Below is a small trained network, with its code and all its weights. Each question gives an input and a target symbol and asks what happens when units are switched off, that is, made to give their printed mean instead of their output.

import numpy as np


def w(rows, s, z=0):
    codes = np.array(rows[::2]) - 128.0
    scale = np.full(codes.shape[1], s)
    scale[-1] = z or s
    return codes * scale


def f(y):
    return y / 2 * (1 + np.tanh(0.7978845608 * (y + 0.044715 * y**3)))


def softmax(a):
    e = np.exp(a - a.max(-1, keepdims=True))
    return e / e.sum(-1, keepdims=True)


def log_softmax(a):
    a = a - a.max(-1, keepdims=True)
    return a - np.log(np.exp(a).sum(-1, keepdims=True))


def net(x, mask):
    ids = ['βγδζηθλμξσψω'.index(c) for c in x.split()]
    T = len(ids)
    res = E[ids] + P[:T]
    u = 0
    for l in range(3):
        q, k, v = (res @ M[l].T for M in (Q, K, V))
        z = softmax(np.where(np.tri(T) > 0, q @ k.T / 4**0.5, -1e9)) @ v
        res = res + np.where(mask[u], z, O[l][:, -1]) @ O[l][:, :-1]
        u += 1
        y = f(res @ A[l][:, :-1].T + A[l][:, -1])
        res = res + np.where(mask[u : u + 8], y, B[l][:, -1]) @ B[l][:, :-1]
        u += 8
    return log_softmax(res[-1] @ U[:, :-1].T + U[:, -1])


Q, K, V, O, A, B = {}, {}, {}, {}, {}, {}
E = w([
[198,103,129],'β',
[104,173,225],'γ',
[107,216,34],'δ',
[225,123,101],'ζ',
[175,121,160],'η',
[139,71,179],'θ',
[182,104,159],'λ',
[81,202,186],'μ',
[209,107,139],'ξ',
[96,10,194],'σ',
[112,185,143],'ψ',
[215,77,139],'ω',
],0.011)
P = w([
[254,139,147],'0',
[109,137,245],'1',
[97,155,215],'2',
[104,127,175],'3',
[93,118,179],'4',
[103,146,146],'5',
[138,47,125],'6',
[128,154,99],'7',
[65,64,148],'8',
[110,178,90],'9',
[127,35,102],'10',
[136,154,68],'11',
[96,93,98],'12',
],0.0089)
Q[0] = w([
[162,255,213],'0.h0',
[123,92,242],'0.h0',
[142,194,149],'0.h0',
[165,100,154],'0.h0',
],0.0081)
K[0] = w([
[209,183,254],'0.h0',
[123,44,147],'0.h0',
[231,136,105],'0.h0',
[140,45,115],'0.h0',
],0.007)
V[0] = w([
[93,160,130],'0.h0',
[102,197,68],'0.h0',
[83,221,214],'0.h0',
[1,214,143],'0.h0',
],0.0072)
O[0] = w([
[78,120,118,112],'0.h0',
[2,97,123,19],'0.h0',
[139,158,115,250],'0.h0',
[85,96,109,81],'0.h0',
],0.0084,0.002)
A[0] = w([
[141,248,141,4],'0.n0',
[123,153,132,9],'0.n1',
[160,174,124,30],'0.n2',
[169,74,141,71],'0.n3',
[162,169,92,121],'0.n4',
[152,163,51,228],'0.n5',
[138,144,194,43],'0.n6',
[221,116,152,188],'0.n7',
],0.011,0.0027)
B[0] = w([
[208,92,137,179],'0.n0',
[76,63,42,110],'0.n1',
[170,121,158,134],'0.n2',
[95,93,188,163],'0.n3',
[187,210,166,158],'0.n4',
[109,231,143,200],'0.n5',
[180,111,2,151],'0.n6',
[36,190,151,254],'0.n7',
],0.0062,0.0052)
Q[1] = w([
[199,40,30],'1.h0',
[128,126,5],'1.h0',
[215,132,188],'1.h0',
[2,89,95],'1.h0',
],0.0057)
K[1] = w([
[73,103,254],'1.h0',
[72,203,90],'1.h0',
[148,189,124],'1.h0',
[183,14,54],'1.h0',
],0.0075)
V[1] = w([
[136,202,11],'1.h0',
[103,106,148],'1.h0',
[154,110,180],'1.h0',
[133,196,102],'1.h0',
],0.012)
O[1] = w([
[32,26,251,135],'1.h0',
[151,122,1,76],'1.h0',
[196,159,103,195],'1.h0',
[119,79,183,253],'1.h0',
],0.0069,0.0049)
A[1] = w([
[91,112,125,74],'1.n0',
[2,172,172,54],'1.n1',
[118,148,177,141],'1.n2',
[130,242,118,72],'1.n3',
[188,84,50,255],'1.n4',
[94,167,94,66],'1.n5',
[80,218,54,140],'1.n6',
[77,190,75,237],'1.n7',
],0.008,0.004)
B[1] = w([
[126,97,116,96],'1.n0',
[112,57,13,244],'1.n1',
[121,119,142,254],'1.n2',
[207,31,105,236],'1.n3',
[1,235,140,178],'1.n4',
[190,117,95,96],'1.n5',
[198,158,143,174],'1.n6',
[98,171,103,235],'1.n7',
],0.0078,0.0025)
Q[2] = w([
[173,3,62],'2.h0',
[41,199,119],'2.h0',
[149,20,88],'2.h0',
[162,109,39],'2.h0',
],0.0072)
K[2] = w([
[214,173,189],'2.h0',
[95,149,82],'2.h0',
[59,64,255],'2.h0',
[76,203,148],'2.h0',
],0.0086)
V[2] = w([
[102,182,180],'2.h0',
[74,190,255],'2.h0',
[80,208,136],'2.h0',
[128,60,122],'2.h0',
],0.0078)
O[2] = w([
[81,111,105,193],'2.h0',
[126,218,173,254],'2.h0',
[1,149,77,146],'2.h0',
[202,157,124,83],'2.h0',
],0.007,0.006)
A[2] = w([
[116,43,193,161],'2.n0',
[108,254,139,254],'2.n1',
[185,189,124,183],'2.n2',
[222,67,169,114],'2.n3',
[66,113,9,159],'2.n4',
[190,146,34,229],'2.n5',
[109,154,81,51],'2.n6',
[167,220,199,99],'2.n7',
],0.0084,0.0043)
B[2] = w([
[104,209,193,143],'2.n0',
[85,51,130,249],'2.n1',
[96,85,164,173],'2.n2',
[210,147,92,139],'2.n3',
[108,204,150,158],'2.n4',
[122,2,181,142],'2.n5',
[186,146,105,124],'2.n6',
[125,108,71,206],'2.n7',
],0.0091,0.011)
U = w([
[144,125,145,61],'β',
[137,121,130,3],'γ',
[122,250,193,176],'δ',
[133,65,224,233],'ζ',
[145,126,134,46],'η',
[142,87,99,123],'θ',
[155,131,120,79],'λ',
[72,104,115,247],'μ',
[153,142,140,28],'ξ',
[126,49,72,147],'σ',
[102,111,160,17],'ψ',
[157,118,121,52],'ω',
],0.012,0.0047)

Each question gives the input, a string of symbols that net reads in full, and the target symbol t.
The units are the heads (4 rows each of Q, K, V and O) and the neurons (one row each of A and B). Each row of codes is followed by its name. A weight is (code - 128) times the scale printed after its matrix; where a second scale follows, it is the last column's (O, A, B and U).
mask holds one flag per unit, layer by layer, with each layer's heads first. A switched-off unit (its flag False) gives its mean, the last column of its rows in O or B, instead of its output. The means were averaged over made-up inputs and are rounded, as every weight is.
A unit's drop is (log p(t) with every unit on - log p(t) with that unit switched off) / (log p(t) with every unit on - log p(t) with every unit switched off).
The circuit of an input: a set's keep is (log p(t) with only the set's units on - log p(t) with every unit switched off) / (log p(t) with every unit on - log p(t) with every unit switched off). Starting from the 12 units with the biggest drops (on a tie, the unit counted first), units are removed one at a time, each time the one whose removal leaves the highest keep (on an exact tie, the one counted first), for as long as the keep stays at least 0.8.
units of the circuit, in order: the units of the circuit, biggest drop first
top k neurons: the k neurons with the biggest drops, biggest first
top k neurons in layer l: the k neurons of layer l with the biggest drops, biggest first
drop when u is switched off: that unit's drop, to one decimal
input δ μ β, target δ: units of the circuit, in order => [2.n0 1.h0 2.n1 2.n5]
input δ δ δ δ ζ, target δ: units of the circuit, in order => [2.n0 1.h0 2.h0]
input δ θ β γ ψ δ δ δ γ, target δ: units of the circuit, in order => [2.n0 2.n1 1.h0]
input δ δ δ δ ψ ω, target δ: units of the circuit, in order => [2.n0 2.n1 1.h0]
input λ σ ξ δ σ β δ δ λ δ ψ μ, target ζ: units of the circuit, in order => [1.h0]
input ψ σ η ψ μ δ δ δ ψ, target δ: top 4 neurons => [2.n1 2.n0 2.n4 2.n7]
input μ δ ψ ω θ μ γ δ δ δ ψ, target δ: top 3 neurons => [2.n1 2.n4 2.n7]
input θ δ δ θ, target δ: units of the circuit, in order => [2.n0 2.n1 2.n5]
input δ η μ δ δ η, target δ: top 3 neurons => [2.n0 2.n1 2.n5]
input β μ δ ψ δ δ μ, target δ: top 2 neurons => [2.n0 2.n1]
input δ ω λ δ θ σ β δ η ζ, target ζ: top 2 neurons in layer 0 => [0.n5 0.n4]
input γ δ δ ω, target δ: top 2 neurons in layer 1 => [1.n4 1.n7]
input γ β θ μ θ θ μ λ σ ψ σ, target μ: top 4 neurons => [1.n4 0.n5 0.n4 1.n1]
input σ θ μ, target σ: top neuron => [1.n3]
input μ ω ω δ σ θ σ ψ, target ζ: top 2 neurons in layer 2 => [2.n2 2.n1]
input σ σ σ σ ψ, target σ: top 2 neurons => [1.n3 2.n5]
input θ ψ σ β λ θ σ, target μ: top 2 neurons in layer 0 => [0.n5 0.n4]
input β η δ, target ζ: top 2 neurons in layer 2 => [2.n2 2.n1]
input θ μ δ δ δ δ ψ λ, target δ: drop when 2.n1 is switched off => 1.2
input ψ β δ β σ ζ σ ζ, target ζ: drop when 2.n2 is switched off => 0.2
input δ η σ β δ λ δ μ, target ζ: drop when 2.n4 is switched off => 0.2
input η ζ σ ω γ λ β ψ, target ζ: drop when 2.n5 is switched off => 0.4
input σ θ θ, target σ: top neuron => [1.n3]
